Below are the code and all the weights of a small trained network. Each question names an input and a class and asks about switching units off, where a switched-off unit gives its printed mean instead of its output.

import numpy as np


def w(rows, s, z=0):
    codes = np.array(rows[::2]) - 128.0
    scale = np.full(codes.shape[1], s)
    scale[-1] = z or s
    return codes * scale


def norm(h):
    return h / np.sqrt((h * h).mean(-1, keepdims=True) + 1e-5)


def f(y):
    return y / 2 * (1 + np.tanh(0.7978845608 * (y + 0.044715 * y**3)))


def log_softmax(a):
    a = a - a.max(-1, keepdims=True)
    return a - np.log(np.exp(a).sum(-1, keepdims=True))


def net(x, mask):
    res = np.array(x, float).reshape(1, 7) / 4 @ E
    u = 0
    for l in range(3):
        y = f(norm(res) @ A[l][:, :-1].T + A[l][:, -1])
        res = res + np.where(mask[u : u + 9], y, B[l][:, -1]) @ B[l][:, :-1]
        u += 9
    return log_softmax(norm(res)[-1] @ U[:, :-1].T + U[:, -1])


A, B = {}, {}
E = w([
[24,72,65,137,183],'x0',
[129,129,126,125,129],'x1',
[185,2,166,98,235],'x2',
[124,134,141,141,133],'x3',
[129,127,126,125,126],'x4',
[126,129,133,131,129],'x5',
[165,77,50,194,65],'x6',
],0.0076)
A[0] = w([
[164,171,114,105,43,165],'L0N0',
[197,160,156,208,119,123],'L0N1',
[184,188,201,86,131,124],'L0N2',
[157,99,110,59,109,61],'L0N3',
[196,97,187,114,149,97],'L0N4',
[249,2,120,221,190,2],'L0N5',
[54,197,172,50,102,104],'L0N6',
[52,132,112,57,185,120],'L0N7',
[141,54,206,51,185,52],'L0N8',
],0.0098,0.0055)
B[0] = w([
[144,8,162,139,82,238],'L0N0',
[163,62,147,99,82,188],'L0N1',
[180,223,61,117,115,206],'L0N2',
[140,126,101,68,167,117],'L0N3',
[192,211,92,132,172,188],'L0N4',
[3,218,181,3,87,255],'L0N5',
[58,142,141,16,143,209],'L0N6',
[113,39,205,192,119,204],'L0N7',
[204,115,84,238,186,219],'L0N8',
],0.0073,0.0056)
A[1] = w([
[238,134,212,193,93,242],'L1N0',
[180,170,56,151,152,65],'L1N1',
[68,211,74,118,61,24],'L1N2',
[140,106,92,203,75,49],'L1N3',
[158,162,142,2,75,85],'L1N4',
[15,97,81,138,125,88],'L1N5',
[177,228,167,13,75,13],'L1N6',
[97,148,98,192,225,131],'L1N7',
[76,102,130,104,133,3],'L1N8',
],0.0089,0.0039)
B[1] = w([
[21,180,108,72,109,250],'L1N0',
[118,163,105,184,134,129],'L1N1',
[208,119,161,139,169,179],'L1N2',
[155,177,107,145,107,155],'L1N3',
[117,2,128,189,185,250],'L1N4',
[143,191,84,113,177,217],'L1N5',
[141,5,242,163,238,255],'L1N6',
[166,93,200,106,6,181],'L1N7',
[147,210,122,89,124,130],'L1N8',
],0.0079,0.0051)
A[2] = w([
[126,189,48,204,115,2],'L2N0',
[107,138,121,103,134,81],'L2N1',
[117,127,27,255,146,10],'L2N2',
[233,229,122,113,152,81],'L2N3',
[29,168,100,78,206,139],'L2N4',
[78,122,132,174,36,195],'L2N5',
[111,142,36,219,134,57],'L2N6',
[28,160,98,78,219,170],'L2N7',
[35,149,120,82,189,57],'L2N8',
],0.0089,0.0027)
B[2] = w([
[188,88,228,86,253,157],'L2N0',
[181,114,102,152,114,126],'L2N1',
[168,201,168,140,195,151],'L2N2',
[167,219,27,209,197,159],'L2N3',
[143,156,52,146,24,232],'L2N4',
[104,176,51,110,115,201],'L2N5',
[180,143,143,141,204,151],'L2N6',
[170,129,69,135,35,254],'L2N7',
[146,143,131,192,38,204],'L2N8',
],0.0077,0.0052)
U = w([
[80,19,204,108,182,125],'0',
[75,124,32,153,5,215],'1',
[174,204,64,180,213,3],'2',
],0.014,0.0021)

Each question gives the input, the list of numbers given to net, and the class t.
The units are the neurons (one row each of A and B). Each row of codes is followed by its name. A weight is (code - 128) times the scale printed after its matrix; where a second scale follows, it is the last column's (A, B and U).
mask holds one flag per neuron, layer by layer. A switched-off neuron (its flag False) gives its mean, the last column of its row in B, instead of its output. The means were averaged over made-up inputs and are rounded, as every weight is.
A unit's drop is (log p(t) with every unit on - log p(t) with that unit switched off) / (log p(t) with every unit on - log p(t) with every unit switched off).
The circuit of an input: a set's keep is (log p(t) with only the set's units on - log p(t) with every unit switched off) / (log p(t) with every unit on - log p(t) with every unit switched off). Starting from the 12 units with the biggest drops (on a tie, the unit counted first), units are removed one at a time, each time the one whose removal leaves the highest keep (on an exact tie, the one counted first), for as long as the keep stays at least 0.8.
circuit, biggest first: the units of the circuit, biggest drop first
most important unit: the unit with the biggest drop
top k neurons: the k neurons with the biggest drops, biggest first
top k neurons in layer l: the k neurons of layer l with the biggest drops, biggest first
drop when u is switched off: that unit's drop, to one decimal
input [8,3,-7,-4,-3,-1,1], class 2: most important unit : L0N5
input [1,1,7,-2,-7,-8,4], class 1: circuit, biggest first : L0N5; L2N4; L2N7
input [0,0,-1,-4,2,-8,-2], class 0: top 2 neurons in layer 1 : L1N0; L1N4
input [5,-5,0,5,0,8,3], class 2: top 4 neurons : L0N6; L0N5; L1N0; L1N5
input [4,-5,0,-4,6,-3,-3], class 1: top 3 neurons in layer 0 : L0N0; L0N6; L0N4
input [2,-5,0,7,-8,1,-8], class 1: top 2 neurons : L1N6; L0N6
input [0,-2,-4,-4,-1,3,-1], class 0: top 2 neurons : L0N6; L1N0
input [-6,-6,0,0,-8,-8,-1], class 0: top 2 neurons in layer 1 : L1N6; L1N4
input [1,2,-2,-5,1,-1,1], class 2: top 2 neurons in layer 0 : L0N5; L0N1
input [-5,-5,1,1,-3,-8,7], class 0: top 3 neurons in layer 0 : L0N5; L0N8; L0N7
input [3,3,8,-8,5,-5,5], class 1: drop when L0N5 is switched off : 1.5
input [4,-7,7,1,-4,7,3], class 1: drop when L0N5 is switched off : 1.3
input [6,0,-8,7,0,-3,2], class 2: drop when L1N2 is switched off : 0.1
input [-3,2,-1,3,7,3,0], class 0: top neuron : L0N8
